Below is a small trained network, with its code and all its weights. Each question gives an input and a target symbol and asks what happens when units are switched off, that is, made to give their printed mean instead of their output.

import numpy as np


def w(rows, s, z=0):
    codes = np.array(rows[::2]) - 128.0
    scale = np.full(codes.shape[1], s)
    scale[-1] = z or s
    return codes * scale


def f(y):
    return np.maximum(y, 0)


def softmax(a):
    e = np.exp(a - a.max(-1, keepdims=True))
    return e / e.sum(-1, keepdims=True)


def log_softmax(a):
    a = a - a.max(-1, keepdims=True)
    return a - np.log(np.exp(a).sum(-1, keepdims=True))


def net(x, mask):
    ids = ['αβελψω'.index(c) for c in x.split()]
    T = len(ids)
    res = E[ids] + P[:T]
    u = 0
    for l in range(2):
        q, k, v = (res @ M[l].T for M in (Q, K, V))
        z = softmax(np.where(np.tri(T) > 0, q @ k.T / 2**0.5, -1e9)) @ v
        res = res + np.where(mask[u], z, O[l][:, -1]) @ O[l][:, :-1]
        u += 1
        y = f(res @ A[l][:, :-1].T + A[l][:, -1])
        res = res + np.where(mask[u : u + 12], y, B[l][:, -1]) @ B[l][:, :-1]
        u += 12
    return log_softmax(res[-1] @ U[:, :-1].T + U[:, -1])


Q, K, V, O, A, B = {}, {}, {}, {}, {}, {}
E = w([
[74,186,245],'α',
[168,128,186],'β',
[109,102,109],'ε',
[39,125,30],'λ',
[202,56,77],'ψ',
[31,196,156],'ω',
],0.011)
P = w([
[202,217,41],'0',
[169,154,103],'1',
[1,49,140],'2',
[160,145,123],'3',
[139,132,129],'4',
[56,18,156],'5',
],0.0084)
Q[0] = w([
[231,148,108],'L0H0',
[103,254,147],'L0H0',
],0.0076)
K[0] = w([
[3,19,181],'L0H0',
[180,40,235],'L0H0',
],0.0058)
V[0] = w([
[89,63,36],'L0H0',
[1,107,160],'L0H0',
],0.0043)
O[0] = w([
[142,89,68,3],'L0H0',
[2,253,153,11],'L0H0',
],0.0031,0.00068)
A[0] = w([
[7,106,125,170],'L0N0',
[124,179,156,35],'L0N1',
[2,46,160,177],'L0N2',
[171,209,138,65],'L0N3',
[83,71,71,51],'L0N4',
[114,217,54,11],'L0N5',
[116,209,159,106],'L0N6',
[144,228,41,99],'L0N7',
[33,76,50,118],'L0N8',
[175,221,150,188],'L0N9',
[164,126,188,1],'L0N10',
[115,209,63,7],'L0N11',
],0.0089,0.0025)
B[0] = w([
[194,91,82,241],'L0N0',
[65,157,158,146],'L0N1',
[235,28,108,253],'L0N2',
[173,223,158,156],'L0N3',
[101,180,189,156],'L0N4',
[41,163,50,160],'L0N5',
[88,210,180,180],'L0N6',
[65,167,14,177],'L0N7',
[129,60,213,195],'L0N8',
[157,255,174,187],'L0N9',
[79,116,95,134],'L0N10',
[39,177,51,155],'L0N11',
],0.0077,0.0062)
Q[1] = w([
[2,93,218],'L1H0',
[198,40,115],'L1H0',
],0.0087)
K[1] = w([
[59,254,73],'L1H0',
[168,209,28],'L1H0',
],0.0066)
V[1] = w([
[57,242,212],'L1H0',
[254,129,227],'L1H0',
],0.0059)
O[1] = w([
[64,54,253,254],'L1H0',
[219,160,238,49],'L1H0',
],0.0064,0.0068)
A[1] = w([
[139,87,150,48],'L1N0',
[88,166,31,23],'L1N1',
[186,59,167,26],'L1N2',
[91,57,107,45],'L1N3',
[167,114,32,255],'L1N4',
[85,77,154,28],'L1N5',
[86,81,155,7],'L1N6',
[104,140,105,47],'L1N7',
[157,209,85,146],'L1N8',
[254,117,135,87],'L1N9',
[105,71,150,113],'L1N10',
[59,131,136,75],'L1N11',
],0.0084,0.0061)
B[1] = w([
[151,210,170,172],'L1N0',
[206,137,217,201],'L1N1',
[214,166,237,208],'L1N2',
[74,209,80,216],'L1N3',
[70,7,105,255],'L1N4',
[67,241,114,194],'L1N5',
[70,188,109,183],'L1N6',
[192,109,105,144],'L1N7',
[51,170,138,213],'L1N8',
[238,246,2,200],'L1N9',
[181,204,90,222],'L1N10',
[209,103,86,191],'L1N11',
],0.0068,0.0072)
U = w([
[121,120,225,18],'α',
[254,193,106,88],'β',
[128,33,98,217],'ε',
[54,40,42,2],'λ',
[230,88,20,109],'ψ',
[51,199,74,127],'ω',
],0.0083,0.0059)

Each question gives the input, a string of symbols that net reads in full, and the target symbol t.
The units are the heads (2 rows each of Q, K, V and O) and the neurons (one row each of A and B). Each row of codes is followed by its name. A weight is (code - 128) times the scale printed after its matrix; where a second scale follows, it is the last column's (O, A, B and U).
mask holds one flag per unit, layer by layer, with each layer's heads first. A switched-off unit (its flag False) gives its mean, the last column of its rows in O or B, instead of its output. The means were averaged over made-up inputs and are rounded, as every weight is.
A unit's drop is (log p(t) with every unit on - log p(t) with that unit switched off) / (log p(t) with every unit on - log p(t) with every unit switched off).
The circuit of an input: a set's keep is (log p(t) with only the set's units on - log p(t) with every unit switched off) / (log p(t) with every unit on - log p(t) with every unit switched off). Starting from the 12 units with the biggest drops (on a tie, the unit counted first), units are removed one at a time, each time the one whose removal leaves the highest keep (on an exact tie, the one counted first), for as long as the keep stays at least 0.8.
units of the circuit, in order: the units of the circuit, biggest drop first
most important unit: the unit with the biggest drop
top k neurons: the k neurons with the biggest drops, biggest first
k most important neurons of layer l: the k neurons of layer l with the biggest drops, biggest first
drop of u: that unit's drop, to one decimal
input β ω ψ ω β ε, target β: most important unit : L0N2
input β β ε α, target α: 2 most important neurons of layer 0 : L0N0, L0N2
input ψ β β β β λ, target ψ: units of the circuit, in order : L1H0, L0N2
input λ β ε, target λ: units of the circuit, in order : L1H0, L1N4, L0N7, L0N5
input ψ ε ω, target ψ: units of the circuit, in order : L1H0, L0N2, L0N0
input β β β, target β: units of the circuit, in order : L1H0, L1N4
input α ψ ψ, target α: top 3 neurons : L0N8, L0N9, L1N2
input ω β ε, target ω: 3 most important neurons of layer 1 : L1N3, L1N5, L1N6
input λ β λ ω ω ψ, target λ: top 2 neurons : L0N7, L1N4
input α ω α ψ ψ β, target α: 4 most important neurons of layer 0 : L0N9, L0N0, L0N7, L0N3
input β ψ ω ω λ ε, target β: 2 most important neurons of layer 0 : L0N8, L0N2
input ε ω ω, target ε: top 2 neurons : L0N2, L0N0
input ψ ψ ψ β ω ω, target ψ: top 2 neurons : L0N2, L1N9
input α ω λ, target α: 2 most important neurons of layer 1 : L1N2, L1N9
input α ω β ω ε ε, target α: top 2 neurons : L1N2, L0N8
input α ψ ε, target α: top neuron : L0N8
input α ω β, target α: 2 most important neurons of layer 0 : L0N9, L0N3
input β ω β β ε ω, target β: top 2 neurons : L0N2, L0N0
input β λ ω ω ω α, target β: top 2 neurons : L0N2, L0N8
input ω ω ω ω λ, target λ: top neuron : L0N0
input ω ε ψ, target ω: drop of L1H0 : 1.3
input λ ω ω ε ε λ, target λ: 2 most important neurons of layer 1 : L1N4, L1N3
input α ω ω, target α: drop of L0N2 : 0.1
